Here is a tiny trained network, its code and every weight. The questions are about switching its units off for an input and a target symbol, where a switched-off unit gives its printed mean instead of its output.

import numpy as np


def w(rows, s, z=0):
    codes = np.array(rows[::2]) - 128.0
    scale = np.full(codes.shape[1], s)
    scale[-1] = z or s
    return codes * scale


def f(y):
    return np.maximum(y, 0)


def softmax(a):
    e = np.exp(a - a.max(-1, keepdims=True))
    return e / e.sum(-1, keepdims=True)


def log_softmax(a):
    a = a - a.max(-1, keepdims=True)
    return a - np.log(np.exp(a).sum(-1, keepdims=True))


def net(x, mask):
    ids = ['ΔΘΣΨβεζμξπτφω'.index(c) for c in x.split()]
    T = len(ids)
    res = E[ids] + P[:T]
    u = 0
    for l in range(3):
        r = res
        for j in range(2):
            rows = slice(4 * j, 4 * j + 4)
            q, k, v = (r @ M[l][rows].T for M in (Q, K, V))
            z = softmax(np.where(np.tri(T) > 0, q @ k.T / 4**0.5, -1e9)) @ v
            o = O[l][rows]
            res = res + np.where(mask[u + j], z, o[:, -1]) @ o[:, :-1]
        u += 2
        y = f(res @ A[l][:, :-1].T + A[l][:, -1])
        res = res + np.where(mask[u : u + 4], y, B[l][:, -1]) @ B[l][:, :-1]
        u += 4
    return log_softmax(res[-1] @ U[:, :-1].T + U[:, -1])


Q, K, V, O, A, B = {}, {}, {}, {}, {}, {}
E = w([
[142,98,140,172],'Δ',
[169,95,56,179],'Θ',
[175,138,125,127],'Σ',
[86,91,146,127],'Ψ',
[182,118,90,77],'β',
[140,251,162,182],'ε',
[117,96,164,161],'ζ',
[134,79,121,70],'μ',
[140,93,99,186],'ξ',
[52,150,64,161],'π',
[135,112,136,208],'τ',
[109,216,65,159],'φ',
[115,145,166,78],'ω',
],0.021)
P = w([
[74,160,129,35],'0',
[80,144,130,61],'1',
[83,115,115,90],'2',
[78,90,107,117],'3',
[86,86,99,131],'4',
[85,69,86,159],'5',
[89,46,85,171],'6',
[94,39,80,187],'7',
[95,30,73,206],'8',
[104,21,64,221],'9',
[111,22,62,237],'10',
[118,8,49,242],'11',
[119,2,47,253],'12',
],0.0033)
Q[0] = w([
[166,116,222,42],'L0H0',
[36,134,79,197],'L0H0',
[251,119,100,113],'L0H0',
[131,76,68,178],'L0H0',
[130,96,156,60],'L0H1',
[160,132,78,179],'L0H1',
[108,165,79,209],'L0H1',
[128,134,71,85],'L0H1',
],0.014)
K[0] = w([
[93,95,226,3],'L0H0',
[87,194,91,245],'L0H0',
[251,64,124,89],'L0H0',
[155,98,110,233],'L0H0',
[193,99,175,57],'L0H1',
[110,199,64,190],'L0H1',
[53,164,61,238],'L0H1',
[188,127,59,146],'L0H1',
],0.011)
V[0] = w([
[64,155,96,50],'L0H0',
[114,3,182,176],'L0H0',
[119,201,109,119],'L0H0',
[72,237,117,159],'L0H0',
[182,85,111,154],'L0H1',
[91,104,80,153],'L0H1',
[146,147,71,127],'L0H1',
[154,190,95,169],'L0H1',
],0.005)
O[0] = w([
[208,235,121,184,119],'L0H0',
[104,158,199,19,95],'L0H0',
[160,99,54,156,139],'L0H0',
[170,100,2,135,147],'L0H0',
[166,230,102,134,129],'L0H1',
[104,162,50,145,254],'L0H1',
[86,180,132,136,226],'L0H1',
[59,182,131,49,207],'L0H1',
],0.004,0.0015)
A[0] = w([
[101,33,206,161,187],'L0N0',
[123,206,113,51,21],'L0N1',
[13,140,243,111,3],'L0N2',
[242,254,122,183,223],'L0N3',
],0.0084,0.0028)
B[0] = w([
[196,111,157,152,246],'L0N0',
[11,104,220,80,142],'L0N1',
[109,44,222,87,162],'L0N2',
[169,198,76,119,254],'L0N3',
],0.011,0.0042)
Q[1] = w([
[254,90,101,54],'L1H0',
[213,161,113,28],'L1H0',
[87,189,127,161],'L1H0',
[157,135,188,40],'L1H0',
[110,187,166,225],'L1H1',
[77,150,225,153],'L1H1',
[197,151,161,67],'L1H1',
[35,152,148,202],'L1H1',
],0.014)
K[1] = w([
[153,90,88,37],'L1H0',
[175,135,135,30],'L1H0',
[145,170,159,175],'L1H0',
[124,95,207,8],'L1H0',
[95,209,147,247],'L1H1',
[72,176,205,152],'L1H1',
[184,139,154,53],'L1H1',
[61,147,157,252],'L1H1',
],0.015)
V[1] = w([
[88,159,75,175],'L1H0',
[161,106,146,193],'L1H0',
[158,107,133,183],'L1H0',
[170,180,73,177],'L1H0',
[195,91,92,26],'L1H1',
[49,208,162,248],'L1H1',
[84,166,254,178],'L1H1',
[123,104,91,72],'L1H1',
],0.0071)
O[1] = w([
[122,25,117,139,198],'L1H0',
[132,133,58,46,101],'L1H0',
[136,121,64,73,116],'L1H0',
[165,52,78,178,243],'L1H0',
[59,200,174,239,173],'L1H1',
[191,2,98,24,100],'L1H1',
[243,57,37,138,2],'L1H1',
[74,211,113,131,150],'L1H1',
],0.0057,0.0048)
A[1] = w([
[135,68,203,115,49],'L1N0',
[222,121,73,57,39],'L1N1',
[182,188,1,246,78],'L1N2',
[208,68,118,103,2],'L1N3',
],0.0077,0.0075)
B[1] = w([
[90,141,229,52,159],'L1N0',
[156,199,41,130,147],'L1N1',
[157,71,129,2,255],'L1N2',
[61,173,53,174,157],'L1N3',
],0.0092,0.0077)
Q[2] = w([
[145,151,132,53],'L2H0',
[73,1,137,179],'L2H0',
[139,60,84,180],'L2H0',
[148,254,149,114],'L2H0',
[63,79,101,135],'L2H1',
[127,106,211,97],'L2H1',
[198,149,160,198],'L2H1',
[40,58,121,85],'L2H1',
],0.0091)
K[2] = w([
[90,129,194,183],'L2H0',
[111,37,63,56],'L2H0',
[148,58,32,116],'L2H0',
[140,252,176,160],'L2H0',
[126,61,92,91],'L2H1',
[108,35,213,179],'L2H1',
[59,220,123,183],'L2H1',
[166,2,140,63],'L2H1',
],0.0077)
V[2] = w([
[91,169,160,33],'L2H0',
[24,59,167,151],'L2H0',
[225,183,122,22],'L2H0',
[254,141,139,168],'L2H0',
[120,162,118,143],'L2H1',
[149,152,136,90],'L2H1',
[84,186,132,182],'L2H1',
[124,119,96,61],'L2H1',
],0.0067)
O[2] = w([
[142,30,165,2,239],'L2H0',
[65,86,183,225,80],'L2H0',
[185,108,46,1,253],'L2H0',
[235,217,17,154,49],'L2H0',
[154,130,96,135,110],'L2H1',
[142,172,142,171,188],'L2H1',
[183,96,47,140,24],'L2H1',
[141,162,218,130,255],'L2H1',
],0.0057,0.0045)
A[2] = w([
[15,140,115,134,125],'L2N0',
[56,129,240,153,142],'L2N1',
[255,75,152,117,100],'L2N2',
[16,215,75,110,11],'L2N3',
],0.009,0.011)
B[2] = w([
[116,151,169,163,173],'L2N0',
[79,149,94,117,247],'L2N1',
[119,159,174,177,202],'L2N2',
[6,113,3,68,131],'L2N3',
],0.017,0.011)
U = w([
[155,86,91,161,207],'Δ',
[98,82,100,166,177],'Θ',
[172,176,152,111,160],'Σ',
[145,159,241,148,88],'Ψ',
[86,165,2,93,75],'β',
[175,150,194,224,153],'ε',
[146,132,46,182,167],'ζ',
[115,236,166,189,40],'μ',
[133,119,130,129,106],'ξ',
[160,45,187,113,162],'π',
[131,124,120,126,107],'τ',
[118,36,4,60,148],'φ',
[93,129,184,45,8],'ω',
],0.012,0.014)

Each question gives the input, a string of symbols that net reads in full, and the target symbol t.
The units are the heads (4 rows each of Q, K, V and O) and the neurons (one row each of A and B). Each row of codes is followed by its name. A weight is (code - 128) times the scale printed after its matrix; where a second scale follows, it is the last column's (O, A, B and U).
mask holds one flag per unit, layer by layer, with each layer's heads first. A switched-off unit (its flag False) gives its mean, the last column of its rows in O or B, instead of its output. The means were averaged over made-up inputs and are rounded, as every weight is.
A unit's drop is (log p(t) with every unit on - log p(t) with that unit switched off) / (log p(t) with every unit on - log p(t) with every unit switched off).
The circuit of an input: a set's keep is (log p(t) with only the set's units on - log p(t) with every unit switched off) / (log p(t) with every unit on - log p(t) with every unit switched off). Starting from the 12 units with the biggest drops (on a tie, the unit counted first), units are removed one at a time, each time the one whose removal leaves the highest keep (on an exact tie, the one counted first), for as long as the keep stays at least 0.8.
units of the circuit, in order: the units of the circuit, biggest drop first
k most important neurons: the k neurons with the biggest drops, biggest first
top k neurons in layer l: the k neurons of layer l with the biggest drops, biggest first
input Ψ Δ Σ Ψ Σ ε β Σ Ψ Σ β π φ, target φ: 4 most important neurons	[L1N2; L2N2; L0N0; L2N0]
input Ψ β φ β ζ Σ π τ ε ω ξ ξ, target Σ: 4 most important neurons	[L1N2; L2N2; L0N3; L1N1]
input τ ξ Σ Σ ω τ π Σ Σ ε Ψ, target Σ: 3 most important neurons	[L1N2; L2N2; L0N3]
input Δ Σ ξ β Ψ Ψ Δ Σ Σ τ Ψ ζ, target Ψ: units of the circuit, in order	[L0H0; L0N0; L2N2]
input Ψ μ Σ β Δ ξ Ψ φ τ Ψ β Σ Θ, target π: 3 most important neurons	[L1N2; L2N2; L0N3]
input ζ ζ ε Θ Θ Σ ε, target Σ: top 2 neurons in layer 2	[L2N2; L2N1]
input Θ Θ Ψ π Σ Σ Ψ, target Θ: top 2 neurons in layer 2	[L2N1; L2N2]
input Θ β Ψ ε, target Σ: top neuron in layer 1	[L1N2]
input Σ φ Σ π Θ ω Σ π τ τ Σ β, target β: 3 most important neurons	[L0N0; L2N3; L2N2]
input π Δ τ Σ Σ φ β Ψ ζ, target π: 2 most important neurons	[L1N2; L2N2]
input ζ ξ ω Ψ ε π Σ ζ, target Θ: 2 most important neurons	[L2N1; L0N3]
input Σ Σ π ξ, target Θ: 2 most important neurons	[L2N1; L1N2]
input φ β β ω μ, target μ: top 2 neurons in layer 2	[L2N0; L2N1]
input τ Θ ω Σ Θ, target φ: 4 most important neurons	[L2N2; L0N0; L1N2; L2N0]
input π ξ Σ Θ β, target β: 4 most important neurons	[L0N0; L2N3; L2N2; L0N1]
input τ ξ Δ μ Θ ζ β τ, target ζ: 2 most important neurons	[L1N3; L1N1]
input Ψ μ Δ Δ, target ε: top neuron in layer 2	[L2N1]
input Ψ ε ε τ β Σ ξ Σ ω Ψ Ψ β τ, target Σ: 3 most important neurons	[L0N3; L2N2; L1N2]
input Σ τ Σ Σ Ψ Ψ Σ Σ β Ψ Ψ Θ, target φ: 3 most important neurons	[L2N2; L1N2; L0N0]
input ζ Ψ ζ Σ Σ ε ζ ξ π Σ β φ Ψ, target π: 4 most important neurons	[L1N2; L2N2; L2N1; L0N0]
input ζ Ψ ξ Θ Θ Σ, target Σ: top neuron in layer 2	[L2N1]
input Θ Σ Δ π φ Σ τ ε Σ φ β τ, target π: top 3 neurons in layer 2	[L2N2; L2N1; L2N0]
input Σ φ Θ φ π, target Θ: top 2 neurons in layer 2	[L2N0; L2N1]
input Σ ω μ μ ξ Σ Σ ε Σ β Θ, target Σ: top 2 neurons in layer 1	[L1N2; L1N1]
input ε Δ π Σ Θ, target Θ: top 2 neurons in layer 0	[L0N3; L0N0]
input Σ π φ ω Σ Σ ε τ π Δ, target Θ: top 2 neurons in layer 1	[L1N0; L1N1]
input Σ ε μ Δ, target Σ: top neuron in layer 2	[L2N2]
